Here is a tiny trained network, its code and every weight. The questions are about switching its units off for an input and a class, where a switched-off unit gives its printed mean instead of its output.

import numpy as np


def w(rows, s, z=0):
    codes = np.array(rows[::2]) - 128.0
    scale = np.full(codes.shape[1], s)
    scale[-1] = z or s
    return codes * scale


def norm(h):
    return h / np.sqrt((h * h).mean(-1, keepdims=True) + 1e-5)


def f(y):
    return np.maximum(y, 0)


def log_softmax(a):
    a = a - a.max(-1, keepdims=True)
    return a - np.log(np.exp(a).sum(-1, keepdims=True))


def net(x, mask):
    res = np.array(x, float).reshape(1, 6) / 4 @ E
    u = 0
    for l in range(3):
        y = f(norm(res) @ A[l][:, :-1].T + A[l][:, -1])
        res = res + np.where(mask[u : u + 8], y, B[l][:, -1]) @ B[l][:, :-1]
        u += 8
    return log_softmax(norm(res)[-1] @ U[:, :-1].T + U[:, -1])


A, B = {}, {}
E = w([
[149,110,164,72,80,71,172,157,192,153,111,189],'x0',
[125,121,135,131,114,130,116,133,127,121,125,130],'x1',
[130,126,128,124,139,134,124,131,124,128,134,141],'x2',
[121,130,134,126,127,115,133,135,115,123,133,125],'x3',
[154,135,79,127,112,141,95,221,92,218,97,110],'x4',
[37,135,143,133,156,170,176,152,134,122,11,147],'x5',
],0.012)
A[0] = w([
[148,145,89,151,144,182,148,122,152,130,139,144,55],'0.n0',
[36,139,100,145,112,193,158,206,128,204,65,130,22],'0.n1',
[37,106,186,157,162,153,194,89,177,55,92,131,102],'0.n2',
[157,131,154,127,108,82,107,9,178,46,254,135,190],'0.n3',
[111,92,152,91,93,83,150,101,198,111,148,184,3],'0.n4',
[138,100,101,201,147,143,45,159,135,131,181,169,72],'0.n5',
[157,77,160,51,88,54,149,172,232,183,160,166,42],'0.n6',
[232,89,103,132,109,104,94,179,91,202,161,82,117],'0.n7',
],0.0064,0.0045)
B[0] = w([
[132,142,139,111,137,147,109,118,88,140,155,134,131],'0.n0',
[231,60,135,118,181,105,154,112,66,95,100,129,213],'0.n1',
[90,147,100,127,109,140,66,97,171,103,217,164,209],'0.n2',
[205,78,127,142,162,150,175,180,45,158,4,97,255],'0.n3',
[120,101,99,64,160,93,156,146,160,107,151,159,164],'0.n4',
[111,115,122,89,142,108,166,110,121,119,140,65,167],'0.n5',
[147,167,117,251,59,143,158,128,98,186,138,254,215],'0.n6',
[45,157,107,91,71,116,94,78,178,115,170,117,237],'0.n7',
],0.0077,0.0085)
A[1] = w([
[146,113,118,48,139,127,74,124,104,138,111,5,59],'1.n0',
[161,105,143,34,94,126,136,148,157,121,121,177,152],'1.n1',
[96,124,124,87,124,116,108,215,141,184,74,125,1],'1.n2',
[105,60,67,100,73,128,131,106,132,97,158,143,143],'1.n3',
[78,130,163,54,104,102,177,155,254,116,162,193,18],'1.n4',
[130,107,129,101,96,52,160,125,170,158,107,183,195],'1.n5',
[98,189,90,134,81,116,82,113,145,170,225,114,115],'1.n6',
[138,102,163,83,90,109,165,152,138,152,117,117,110],'1.n7',
],0.0087,0.0029)
B[1] = w([
[78,68,98,78,151,149,82,111,103,82,152,66,251],'1.n0',
[147,188,139,97,126,81,122,141,166,140,97,144,205],'1.n1',
[169,94,165,177,99,132,244,67,115,147,124,132,171],'1.n2',
[86,183,132,120,166,117,142,60,131,161,119,77,192],'1.n3',
[110,109,132,146,232,69,2,201,147,62,100,13,199],'1.n4',
[201,138,164,149,134,81,84,184,173,123,94,165,253],'1.n5',
[60,192,114,35,131,107,111,132,120,248,230,150,242],'1.n6',
[213,157,153,75,98,180,161,138,162,118,146,162,176],'1.n7',
],0.0075,0.0066)
A[2] = w([
[28,135,119,170,128,182,130,61,135,69,178,175,49],'2.n0',
[196,122,130,178,131,157,141,187,107,109,112,150,136],'2.n1',
[161,76,93,138,173,171,119,122,20,34,95,3,59],'2.n2',
[121,142,114,124,182,67,146,102,151,83,93,107,124],'2.n3',
[128,188,74,96,52,70,65,195,215,158,226,186,112],'2.n4',
[33,174,126,212,149,210,121,6,159,38,195,139,72],'2.n5',
[171,115,252,202,79,61,144,201,211,83,61,156,102],'2.n6',
[182,101,164,138,98,127,207,145,145,130,119,197,5],'2.n7',
],0.0075,0.0034)
B[2] = w([
[205,213,140,103,12,71,146,143,205,222,130,137,165],'2.n0',
[117,94,57,121,103,165,175,76,56,159,204,74,179],'2.n1',
[58,93,199,240,168,142,144,125,149,120,77,189,251],'2.n2',
[144,124,69,184,89,157,33,158,117,120,161,184,156],'2.n3',
[42,129,242,239,131,179,136,159,169,58,25,117,211],'2.n4',
[186,188,169,98,42,69,166,209,144,206,150,141,190],'2.n5',
[139,106,36,2,159,187,146,60,86,81,226,51,212],'2.n6',
[139,147,60,71,79,115,161,51,100,177,131,99,172],'2.n7',
],0.0068,0.012)
U = w([
[97,42,156,245,192,171,165,112,54,128,63,114,189],'0',
[119,227,194,162,37,88,137,191,189,212,111,176,173],'1',
[250,94,63,36,112,131,228,112,99,127,110,153,181],'2',
[117,151,113,97,213,105,54,163,198,24,124,149,18],'3',
[16,145,102,71,124,161,98,77,87,170,202,42,4],'4',
],0.012,0.0024)

Each question gives the input, the list of numbers given to net, and the class t.
The units are the neurons (one row each of A and B). Each row of codes is followed by its name. A weight is (code - 128) times the scale printed after its matrix; where a second scale follows, it is the last column's (A, B and U).
mask holds one flag per neuron, layer by layer. A switched-off neuron (its flag False) gives its mean, the last column of its row in B, instead of its output. The means were averaged over made-up inputs and are rounded, as every weight is.
A unit's drop is (log p(t) with every unit on - log p(t) with that unit switched off) / (log p(t) with every unit on - log p(t) with every unit switched off).
The circuit of an input: a set's keep is (log p(t) with only the set's units on - log p(t) with every unit switched off) / (log p(t) with every unit on - log p(t) with every unit switched off). Starting from the 12 units with the biggest drops (on a tie, the unit counted first), units are removed one at a time, each time the one whose removal leaves the highest keep (on an exact tie, the one counted first), for as long as the keep stays at least 0.8.
circuit, biggest first: the units of the circuit, biggest drop first
top k neurons: the k neurons with the biggest drops, biggest first
top k neurons in layer l: the k neurons of layer l with the biggest drops, biggest first
drop of u: that unit's drop, to one decimal
input [2,5,1,-8,-8,8], class 3: top neuron -> [1.n4]
input [1,3,-1,-8,-7,-1], class 2: circuit, biggest first -> [0.n3 2.n4]
input [-7,-2,5,-8,0,5], class 1: circuit, biggest first -> [0.n3 2.n5]
input [-1,-5,-1,5,-4,-7], class 0: circuit, biggest first -> [0.n3 2.n2]
input [-4,-2,-7,6,-6,1], class 1: top 3 neurons -> [0.n2 2.n5 0.n1]
input [-8,-1,-4,-8,-1,-7], class 0: top 3 neurons -> [0.n3 2.n2 0.n2]
input [-5,2,-1,3,-4,1], class 1: top 2 neurons -> [0.n2 2.n5]
input [8,-6,1,-6,0,7], class 3: top 2 neurons in layer 0 -> [0.n3 0.n2]
input [3,-4,-8,2,0,3], class 3: top 2 neurons -> [0.n3 0.n2]
input [6,-1,3,6,-1,1], class 3: top 2 neurons -> [1.n4 0.n3]
input [7,2,3,4,-7,3], class 3: top 2 neurons -> [1.n4 0.n2]
input [3,0,-8,-3,1,5], class 2: top 2 neurons -> [0.n7 0.n1]
input [-2,4,-4,0,0,-8], class 0: top 2 neurons -> [0.n3 0.n2]
input [2,-6,1,-4,-5,3], class 3: circuit, biggest first -> [1.n4]
input [-8,-2,-8,2,0,-6], class 0: top 4 neurons -> [0.n3 2.n2 0.n2 2.n6]
input [1,3,7,7,-3,6], class 3: top 2 neurons -> [1.n4 0.n6]
input [4,-4,-5,4,-8,2], class 3: top 2 neurons -> [0.n2 1.n4]
input [8,0,8,0,-1,-4], class 2: top 2 neurons -> [2.n6 0.n3]
input [2,-8,3,-1,-6,8], class 3: drop of 1.n4 -> 2.1
input [7,-8,-2,7,-1,-1], class 2: drop of 2.n6 -> 1.1
input [-5,-8,0,-4,-6,-3], class 0: drop of 0.n5 -> 0.0
input [8,3,1,7,-5,-4], class 2: circuit, biggest first -> [0.n3]
input [0,-7,1,1,-2,-5], class 0: circuit, biggest first -> [0.n3 2.n2]
